Below are the code and all the weights of a small trained network. Each question names an input and a class and asks about switching units off, where a switched-off unit gives its printed mean instead of its output.

import numpy as np


def w(rows, s, z=0):
    codes = np.array(rows[::2]) - 128.0
    scale = np.full(codes.shape[1], s)
    scale[-1] = z or s
    return codes * scale


def norm(h):
    return h / np.sqrt((h * h).mean(-1, keepdims=True) + 1e-5)


def f(y):
    return y / 2 * (1 + np.tanh(0.7978845608 * (y + 0.044715 * y**3)))


def log_softmax(a):
    a = a - a.max(-1, keepdims=True)
    return a - np.log(np.exp(a).sum(-1, keepdims=True))


def net(x, mask):
    res = np.array(x, float).reshape(1, 2) / 4 @ E
    u = 0
    for l in range(4):
        y = f(norm(res) @ A[l][:, :-1].T + A[l][:, -1])
        res = res + np.where(mask[u : u + 7], y, B[l][:, -1]) @ B[l][:, :-1]
        u += 7
    return log_softmax(norm(res)[-1] @ U[:, :-1].T + U[:, -1])


A, B = {}, {}
E = w([
[102,12,175,186,129,100,135,153,104,87,120,115],'x0',
[178,115,125,122,112,200,197,176,80,133,60,39],'x1',
],0.011)
A[0] = w([
[97,141,153,140,112,141,150,117,104,148,123,149,127],'L0N0',
[130,128,127,127,127,122,110,134,139,118,135,115,3],'L0N1',
[155,118,122,111,113,157,155,132,120,130,107,100,121],'L0N2',
[136,145,116,142,152,119,132,154,112,155,112,140,104],'L0N3',
[138,191,123,112,115,142,137,112,128,138,124,134,164],'L0N4',
[114,107,180,81,11,169,166,33,125,72,145,134,128],'L0N5',
[136,122,115,119,137,136,126,140,145,150,132,115,94],'L0N6',
],0.012,0.0059)
B[0] = w([
[138,129,123,126,142,117,137,123,120,119,137,123,128],'L0N0',
[175,146,167,71,2,191,202,43,89,73,99,152,106],'L0N1',
[135,140,139,127,120,110,90,130,141,89,139,136,240],'L0N2',
[120,129,136,107,101,137,124,102,143,109,146,137,130],'L0N3',
[109,93,134,149,130,125,157,117,110,153,122,147,253],'L0N4',
[119,131,114,131,133,125,118,132,117,131,117,129,131],'L0N5',
[118,134,141,110,99,132,125,99,140,107,141,133,128],'L0N6',
],0.016,0.0071)
A[1] = w([
[174,251,91,99,130,186,190,131,118,223,99,129,5],'L1N0',
[157,154,124,120,102,143,131,111,122,135,115,150,57],'L1N1',
[200,205,104,93,119,203,174,171,105,134,73,37,78],'L1N2',
[137,181,96,155,194,98,80,186,135,154,122,117,109],'L1N3',
[141,192,139,97,97,101,78,84,163,71,155,173,137],'L1N4',
[109,167,100,88,130,150,139,88,135,139,142,131,21],'L1N5',
[129,93,160,147,103,156,212,101,105,170,120,167,39],'L1N6',
],0.017,0.0027)
B[1] = w([
[147,82,86,227,171,87,144,116,16,126,49,142,233],'L1N0',
[64,77,166,91,127,136,171,125,108,126,141,140,146],'L1N1',
[151,150,180,79,63,128,82,95,248,95,198,171,248],'L1N2',
[170,159,140,112,121,138,157,156,164,177,137,128,170],'L1N3',
[47,132,95,116,155,127,87,113,131,117,154,118,191],'L1N4',
[165,106,137,181,141,96,115,164,106,101,109,126,160],'L1N5',
[133,175,147,109,147,126,131,200,121,142,136,116,181],'L1N6',
],0.015,0.016)
A[2] = w([
[129,117,131,92,127,150,164,81,138,174,95,114,1],'L2N0',
[139,4,164,176,131,121,182,170,105,112,91,89,135],'L2N1',
[101,144,154,88,136,154,185,174,96,116,113,127,89],'L2N2',
[158,147,104,140,132,151,169,135,88,148,83,106,81],'L2N3',
[195,193,131,105,116,152,146,168,158,143,116,106,94],'L2N4',
[196,156,120,121,119,166,207,161,148,218,110,90,101],'L2N5',
[160,136,123,125,154,146,163,201,127,164,105,59,125],'L2N6',
],0.022,0.0017)
B[2] = w([
[149,156,137,90,95,159,179,209,135,124,127,125,126],'L2N0',
[177,90,118,254,182,34,127,177,10,165,62,174,252],'L2N1',
[96,90,85,108,102,172,120,78,172,128,145,95,146],'L2N2',
[138,128,145,154,163,83,74,126,194,131,204,200,159],'L2N3',
[82,159,158,66,91,195,100,151,61,141,150,108,170],'L2N4',
[48,120,66,79,117,198,169,73,136,115,131,62,169],'L2N5',
[48,124,105,78,114,183,152,89,97,117,144,82,184],'L2N6',
],0.01,0.02)
A[3] = w([
[63,145,97,82,127,200,105,128,57,79,114,54,107],'L3N0',
[153,126,88,176,172,115,139,108,97,84,46,120,71],'L3N1',
[189,41,186,165,135,104,136,204,77,73,57,52,150],'L3N2',
[84,165,86,88,120,199,107,158,97,18,106,41,191],'L3N3',
[249,129,135,139,56,147,174,31,204,118,96,174,244],'L3N4',
[130,177,95,166,159,105,48,153,114,102,106,113,138],'L3N5',
[224,127,196,63,25,205,163,125,136,4,76,73,130],'L3N6',
],0.016,0.0011)
B[3] = w([
[154,122,172,109,92,151,108,177,101,80,115,101,202],'L3N0',
[145,130,153,130,149,128,160,190,115,122,111,116,224],'L3N1',
[159,166,112,151,132,160,157,121,48,157,125,187,250],'L3N2',
[50,85,121,89,126,193,223,129,87,180,145,90,197],'L3N3',
[21,136,102,105,193,135,117,176,133,196,181,82,201],'L3N4',
[197,132,179,102,70,163,157,139,138,120,117,115,217],'L3N5',
[98,175,95,177,211,11,39,141,211,214,186,204,209],'L3N6',
],0.012,0.015)
U = w([
[194,103,147,231,167,96,162,172,27,141,67,183,162],'0',
[94,170,152,116,149,89,51,129,254,171,212,180,188],'1',
[75,107,149,54,89,237,181,148,100,118,124,47,185],'2',
[220,112,102,123,111,142,155,17,237,46,25,78,15],'3',
[227,104,88,102,96,127,156,11,227,45,26,81,3],'4',
],0.0079,0.0042)

Each question gives the input, the list of numbers given to net, and the class t.
The units are the neurons (one row each of A and B). Each row of codes is followed by its name. A weight is (code - 128) times the scale printed after its matrix; where a second scale follows, it is the last column's (A, B and U).
mask holds one flag per neuron, layer by layer. A switched-off neuron (its flag False) gives its mean, the last column of its row in B, instead of its output. The means were averaged over made-up inputs and are rounded, as every weight is.
A unit's drop is (log p(t) with every unit on - log p(t) with that unit switched off) / (log p(t) with every unit on - log p(t) with every unit switched off).
The circuit of an input: a set's keep is (log p(t) with only the set's units on - log p(t) with every unit switched off) / (log p(t) with every unit on - log p(t) with every unit switched off). Starting from the 12 units with the biggest drops (on a tie, the unit counted first), units are removed one at a time, each time the one whose removal leaves the highest keep (on an exact tie, the one counted first), for as long as the keep stays at least 0.8.
units of the circuit, in order: the units of the circuit, biggest drop first
unit that matters most: the unit with the biggest drop
k most important neurons: the k neurons with the biggest drops, biggest first
drop of u: that unit's drop, to one decimal
input [-6,7], class 1: 3 most important neurons : (L1N2; L0N2; L2N1)
input [-3,1], class 2: unit that matters most : L0N4
input [3,3], class 2: units of the circuit, in order : (L1N0; L1N2; L2N6)
input [3,-5], class 1: 3 most important neurons : (L1N0; L0N4; L2N1)
input [6,7], class 1: units of the circuit, in order : (L0N4; L1N0; L1N2)
input [6,-7], class 1: 2 most important neurons : (L1N0; L0N4)
input [-3,3], class 2: 2 most important neurons : (L0N2; L0N4)
input [0,3], class 2: 4 most important neurons : (L0N2; L2N1; L1N2; L1N4)
input [2,-1], class 2: 3 most important neurons : (L1N3; L1N0; L1N2)
input [1,3], class 2: 4 most important neurons : (L0N2; L0N4; L1N2; L2N1)
input [3,1], class 2: 4 most important neurons : (L1N0; L1N2; L1N3; L0N4)
input [-2,-7], class 1: 2 most important neurons : (L1N0; L2N1)
input [4,-5], class 1: 4 most important neurons : (L1N0; L0N4; L2N1; L3N2)
input [-3,4], class 1: most important neuron : (L0N2)
input [0,1], class 2: 2 most important neurons : (L1N2; L2N1)
input [1,6], class 1: drop of L2N1 : 0.0
input [2,-3], class 2: drop of L0N6 : 1.1
input [-3,-2], class 2: drop of L1N6 : 1.4
input [-1,-3], class 2: drop of L0N6 : 1.2
input [3,-2], class 2: most important neuron : (L1N0)
